[-3.35 -3.43 -8.85 -1.62 -4.01 -6.79  8.61  1.83] = T
[-1.62 -3.43  1.83 -3.36 -6.79 -8.85 -4.01  8.61] = A
[ 8.61 -8.86  1.83 -4.01 -1.62 -3.35 -6.79 -3.43] = Q
[ 1.48 -0.04  0.64 -0.77 -3.57  3.71 -0.96 -5.25] = D
[-0.77 -3.95 -0.73 -5.75 -6.38 -4.02 -6.27  5.39] = B
both B D: 
[-0.77]
perm: [ 8.61 -4.01 -8.85 -6.79 -3.36  1.83 -3.43 -1.62]
A
perm: [-6.79 -4.01 -1.62  8.61 -3.43 -8.85 -3.35  1.83]
T
perm: [ 1.83 -3.35 -3.43 -8.85 -1.62 -4.01 -6.79  8.61]
T

[ 0.07  0.63  2.71 -8.66  6.17  0.88  2.05 -4.24  4.61] = J
[ 0.14  0.35  2.45  1.64  6.44  0.72  1.88 -4.02  4.60] = V
[ 1.64 -3.78  6.72  4.51  0.14  2.15  0.17 -8.68  0.56] = X
[ 0.08  0.89  2.92 -8.66  5.94  1.04  2.38 -4.44  4.61] = W
[ 0.24 -0.66  1.42 -8.47  7.34  0.15  0.85 -3.00  4.33] = Z
[ 0.35  6.44  2.45  0.72  4.60  1.87 -4.02  0.14  1.64] = N
[ 0.16 -0.11  1.93 -8.66  7.03  0.40  1.38 -3.54  1.65] = F
perm: [ 4.60  1.87 -4.02  0.14  1.64  0.35  6.44  2.45  0.72]
N
asked: [ 0.16 -0.11  1.93 -8.66  7.03  0.40  1.38 -3.54  1.65]
F
perm: [ 4.60 -4.02  1.88  0.72  6.44  1.64  2.45  0.35  0.14]
V

[ 0.93 -0.45 -0.22  0.21 -0.17  0.13 -0.41 -0.30  0.05 -0.47 -0.26  0.06
 -0.71  0.29 -0.45  0.27  0.12 -0.37 -0.03  0.54 -0.04  0.11 -1.28 -0.22
 -0.34  0.17 -0.30 -0.05 -0.24  0.03  0.37 -0.04  0.36  0.14 -0.44  0.52
  0.21  0.67 -0.22  0.20  0.19 -0.34 -0.16  0.10  0.03 -0.20 -0.42  0.26
  0.39  0.02 -0.12 -0.23  0.04 -0.37 -0.26  0.21 -0.10  0.13 -0.11 -0.24
  0.38 -0.08] : S
[-0.30 -0.02  0.23 -0.04  0.39  0.00 -0.34 -0.30  0.19  0.47  0.34  0.08
  0.17  0.01 -0.02  0.07 -0.10 -0.15 -0.25 -0.13 -0.23 -0.02 -1.28  0.13
  0.53  0.17 -0.06  0.17  0.61  0.22 -0.40 -0.17  0.38 -0.10 -0.31  0.34
 -0.04 -0.15 -0.83  0.26  0.51 -0.37  0.29  0.46  0.44 -1.15 -0.59  0.10
 -0.29  0.08 -0.21  0.49  0.21 -0.15  0.42  0.79 -0.39 -0.04 -0.10  0.61
  0.14  0.35] : L
[-0.34  0.17 -0.22  0.03 -0.17  0.21 -0.22  0.37  0.13 -0.45 -0.41 -0.16
  0.20 -0.11 -0.04  0.06 -0.04  0.36 -0.22 -0.26 -0.11  0.21  0.04 -1.28
  0.54 -0.37  0.38 -0.20 -0.24 -0.24 -0.03 -0.08 -0.10 -0.26  0.52 -0.42
 -0.44 -0.34  0.39 -0.05  0.14  0.19 -0.30  0.26  0.03  0.13 -0.47  0.11
 -0.23  0.21  0.67 -0.45  0.93  0.02 -0.37  0.29  0.12 -0.30  0.05  0.27
 -0.71  0.10] : K
[ 0.37  0.15  0.03 -0.05 -0.09 -0.07 -0.24  0.03 -0.09 -0.29 -0.26  0.54
 -0.17  0.01  0.15  0.34 -0.20 -0.23 -0.05  0.01 -0.03 -0.49 -1.28 -0.18
 -0.52  0.17  0.19 -0.17 -0.48  0.00  0.79 -0.35 -0.08  0.46 -0.47  0.49
 -0.05  0.21 -0.05 -0.72 -0.22  0.04 -0.01 -0.23  0.27 -1.21 -0.12  0.32
  0.25 -0.42 -0.13 -0.35 -0.07 -0.11 -0.98 -0.01  0.05  0.20 -0.19  0.00
  0.21 -0.42] : E
[ 0.92  0.12  0.33 -0.28 -0.42 -0.12  0.47 -0.09 -0.97  0.49  0.48 -0.13
 -0.92  1.26  0.12 -0.61 -0.93  0.76 -0.26 -0.45 -0.34 -0.07 -1.28  0.08
 -0.37  0.17  1.19 -0.11 -0.10  0.23 -0.91 -0.20 -0.22 -0.18 -0.88  0.45
 -0.28  1.11  0.23  0.37 -0.11 -0.87  0.68  0.36  0.44 -2.08 -0.08 -0.67
 -0.25  0.63 -0.19  0.73  1.28 -0.09 -0.27  0.67  0.53 -0.73  1.62 -0.10
 -0.26 -0.18] : H
[-0.72 -0.52 -0.95 -0.82 -1.13 -0.53 -0.10 -1.09  0.13 -1.39 -0.87  0.48
 -0.19  1.69 -0.52 -0.77 -1.14  0.32 -0.67 -0.56 -2.44 -1.26 -1.28  0.52
  0.31  0.17 -1.19  0.05 -1.15 -1.40  0.06 -1.07  0.23  0.56 -2.24  0.32
 -0.82  0.30 -0.29  0.72  0.83  0.01 -0.48  0.82 -2.46 -4.16  0.82 -0.22
 -0.50 -0.22 -0.31  0.24  0.31 -2.30 -0.22 -0.89 -0.43 -0.51 -1.45 -1.15
  1.32 -1.23] : Y
[-0.11  0.04 -1.02 -0.02 -0.42  0.04 -0.70  0.27  0.49 -0.40  1.02  0.30
 -0.63 -0.07  0.04  0.21  0.52  0.09 -1.39 -0.31  0.57 -0.28 -1.28  0.58
 -0.26  0.17 -0.33  0.18  0.77 -0.02 -0.07 -0.51 -0.31 -0.18  1.09 -0.23
 -0.02 -0.95  0.65  0.38 -0.71  0.96 -0.14  0.43 -0.51 -1.06 -0.15 -0.75
  0.36 -0.17 -0.32  0.27  0.12  0.24 -0.63  0.64  0.74  0.37 -0.62  0.77
  0.45  0.44] : G
[-0.37  0.03 -0.86  0.65 -0.87 -0.50 -0.26 -0.23  0.11  0.41  0.47 -0.02
 -0.18 -0.61  0.03  0.37  0.75  0.05 -0.34  0.09  0.24 -0.26 -1.28  0.44
  0.34  0.17 -0.16 -0.07  0.12  0.43  0.35  0.31 -0.23 -0.21 -0.46 -0.51
  0.65  0.25  0.18  0.03 -0.26 -0.08  0.10  0.08 -0.44  1.51 -1.12  0.01
 -0.12 -0.38 -0.29  0.72  0.03  0.10  0.27 -0.40 -1.31  0.34  0.20  0.12
 -0.17 -0.03] : U
[ 0.49  0.17  0.64 -0.15  0.27 -1.07  0.09 -0.98 -1.07  0.27 -0.02 -1.34
 -0.79  0.33  0.17 -0.38 -0.29  0.67  0.89  1.11 -0.93 -0.06 -1.28 -0.13
 -0.67  0.17  0.11  0.17 -0.31 -0.08 -0.34  0.24  0.37  0.48 -1.50  0.03
 -0.15 -0.11  0.58  1.14 -0.07 -1.40 -0.75  0.58  1.57 -1.56 -0.80 -0.55
  0.02  0.76 -0.14 -0.20 -0.91 -0.24 -0.17  1.49 -0.27 -1.25  0.25 -0.31
 -0.61 -0.42] : C
[ 0.08 -0.23 -0.29 -0.17 -0.39  0.08 -0.10  0.23 -0.21  0.01  0.61 -0.02
 -0.34  0.53 -1.28  0.51  0.13  0.46  0.61 -0.04  0.22  0.00 -0.31 -0.04
  0.14 -0.15  0.49  0.10 -0.59 -0.13 -0.25  0.34  0.38  0.35  0.39  0.42
 -0.30 -0.40  0.47  0.34 -0.15  0.44  0.17  0.29 -0.02  0.19 -1.15 -0.15
 -0.02 -0.37 -0.10  0.07 -0.29 -0.21 -0.04  0.17  0.26 -0.10  0.79  0.17
 -0.83 -0.06] : P
[ 0.12 -0.13 -0.28  1.05  0.24 -0.21  1.16  0.21 -0.19  0.70  0.41  0.45
 -0.26  0.30 -0.13  0.10  0.91  1.20 -1.07  0.04 -1.34  0.75 -1.28 -1.18
  1.28  0.17 -0.09 -0.15  0.84  1.13 -0.59  0.21 -0.24  0.05  0.61 -0.81
  1.05  0.47  0.10  0.36 -0.30 -0.29 -0.66  0.24 -0.32  3.03 -0.22  0.01
 -0.39  0.16  0.13  0.17  1.35  0.09  0.57 -0.14  0.10  0.83  1.22  0.84
 -0.12  0.08] : R
[ 1.45  0.38  0.22  1.09 -0.83  0.04 -0.75 -0.01  1.06 -0.88 -0.51 -0.14
  0.87 -1.03  0.38 -1.22  0.88 -0.24  0.98 -0.67  0.46 -0.42 -1.28  0.17
 -1.60  0.17  1.99  0.05 -0.03  0.73  0.76 -0.42  0.60  0.90 -0.02 -1.44
  1.09 -0.46 -1.14  0.20 -0.40 -0.23  0.08 -0.37 -0.50  3.20  0.54 -0.14
  0.59 -1.15 -0.22  0.32  0.47 -1.18  0.34 -0.72  0.87  0.86 -0.57 -0.03
  0.97 -1.00] : M
perm: [ 0.35  0.14  0.61 -0.10 -0.04 -0.39  0.79  0.42 -0.15  0.21  0.49 -0.21
  0.08 -0.29  0.10 -0.59 -1.15  0.44  0.46  0.29 -0.37  0.51  0.26 -0.83
 -0.15 -0.04  0.34 -0.31 -0.10  0.38 -0.17 -0.40  0.22  0.61  0.17 -0.06
  0.17  0.53  0.13 -1.28 -0.02 -0.23 -0.13 -0.25 -0.15 -0.10  0.07 -0.02
  0.01  0.17  0.08  0.34  0.47  0.19 -0.30 -0.34  0.00  0.39 -0.04  0.23
 -0.02 -0.30]
L
asked: [ 1.45  0.38  0.22  1.09 -0.83  0.04 -0.75 -0.01  1.06 -0.88 -0.51 -0.14
  0.87 -1.03  0.38 -1.22  0.88 -0.24  0.98 -0.67  0.46 -0.42 -1.28  0.17
 -1.60  0.17  1.99  0.05 -0.03  0.73  0.76 -0.42  0.60  0.90 -0.02 -1.44
  1.09 -0.46 -1.14  0.20 -0.40 -0.23  0.08 -0.37 -0.50  3.20  0.54 -0.14
  0.59 -1.15 -0.22  0.32  0.47 -1.18  0.34 -0.72  0.87  0.86 -0.57 -0.03
  0.97 -1.00]
M
perm: [-0.08  0.38 -0.24 -0.11  0.13 -0.10  0.21 -0.26 -0.37  0.04 -0.23 -0.12
  0.02  0.39  0.26 -0.42 -0.20  0.03  0.10 -0.16 -0.34  0.19  0.20 -0.22
  0.67  0.21  0.52 -0.44  0.14  0.36 -0.04  0.37  0.03 -0.24 -0.05 -0.30
  0.17 -0.34 -0.22 -1.28  0.11 -0.04  0.54 -0.03 -0.37  0.12  0.27 -0.45
  0.29 -0.71  0.06 -0.26 -0.47  0.05 -0.30 -0.41  0.13 -0.17  0.21 -0.22
 -0.45  0.93]
S
asked: [ 0.49  0.17  0.64 -0.15  0.27 -1.07  0.09 -0.98 -1.07  0.27 -0.02 -1.34
 -0.79  0.33  0.17 -0.38 -0.29  0.67  0.89  1.11 -0.93 -0.06 -1.28 -0.13
 -0.67  0.17  0.11  0.17 -0.31 -0.08 -0.34  0.24  0.37  0.48 -1.50  0.03
 -0.15 -0.11  0.58  1.14 -0.07 -1.40 -0.75  0.58  1.57 -1.56 -0.80 -0.55
  0.02  0.76 -0.14 -0.20 -0.91 -0.24 -0.17  1.49 -0.27 -1.25  0.25 -0.31
 -0.61 -0.42]
C

[ 2.06 -1.92  3.88  1.41 -0.96  1.48 -2.22 -1.29 -2.22  2.46  2.46  9.27
  0.39  2.63  2.86 -0.65  3.21  4.26  2.47  0.54  5.49 -5.63  0.74 -0.64] -> mudu
[-0.64 -1.14  5.49  3.21 -1.92  4.26 -2.22  1.41 -2.22  2.46  2.06  1.48
 -9.02 -1.29  2.86 -3.97 -5.63  0.74  0.39  2.63 -0.95  3.88  9.27  2.91] -> nipuv
[ 0.54 -0.65  5.49  3.21 -1.92  4.26  5.49  1.41 -2.22  2.46  2.06  1.48
 -9.02 -1.29  2.86 -3.97 -5.63  0.74  0.39  2.63 -0.95  3.88  9.27 -0.64] -> Nilo
asked: [-0.64 -1.14  5.49  3.21 -1.92  4.26 -2.22  1.41 -2.22  2.46  2.06  1.48
 -9.02 -1.29  2.86 -3.97 -5.63  0.74  0.39  2.63 -0.95  3.88  9.27  2.91]
nipuv
perm: [-0.64  9.27  3.88 -0.95  2.63  0.39  0.74 -5.63 -3.97  2.86 -1.29 -9.02
  1.48  2.06  2.46 -2.22  1.41  5.49  4.26 -1.92  3.21  5.49 -0.65  0.54]
Nilo
perm: [-0.64  0.54 -0.65  5.49  3.21 -1.92  4.26  5.49  1.41 -2.22  2.46  2.06
  1.48 -9.02 -1.29  2.86 -3.97 -5.63  0.74  0.39  2.63 -0.95  3.88  9.27]
Nilo
asked: [ 2.06 -1.92  3.88  1.41 -0.96  1.48 -2.22 -1.29 -2.22  2.46  2.46  9.27
  0.39  2.63  2.86 -0.65  3.21  4.26  2.47  0.54  5.49 -5.63  0.74 -0.64]
mudu

[ 2.33 -4.59  4.89  2.41  5.35  7.12  1.99  7.12  2.34  1.18  2.09  7.67
  2.24  5.29  2.33  6.82 -2.60] : moza
[ 4.13  6.41  1.99  0.44  1.29 -0.64  3.63  6.68  4.63  7.49  3.09 -1.41
  6.82  5.95  7.68 -6.15  2.50] : sume
[ 7.40 -0.95  0.41  3.41  7.13  2.20 -7.71  1.36  7.58 -7.15  5.61  7.27
  3.20  5.25 -6.96 -6.81  4.49] : Fef
[-4.59  2.20 -3.49  2.41  5.29  5.35  7.12  2.09  1.97  2.33 -2.72  2.18
 -2.60  4.89  1.18  1.99  6.82] : Tukev
perm: [ 6.82  1.99  1.18  4.89 -2.60  2.18 -2.72  2.33  1.97  2.09  7.12  5.35
  5.29  2.41 -3.49  2.20 -4.59]
Tukev
asked: [ 2.33 -4.59  4.89  2.41  5.35  7.12  1.99  7.12  2.34  1.18  2.09  7.67
  2.24  5.29  2.33  6.82 -2.60]
moza
both Fef Tukev: 
[2.20]
both Tukev Fef: 
[2.20]
asked: [-4.59  2.20 -3.49  2.41  5.29  5.35  7.12  2.09  1.97  2.33 -2.72  2.18
 -2.60  4.89  1.18  1.99  6.82]
Tukev
asked: [ 4.13  6.41  1.99  0.44  1.29 -0.64  3.63  6.68  4.63  7.49  3.09 -1.41
  6.82  5.95  7.68 -6.15  2.50]
sume

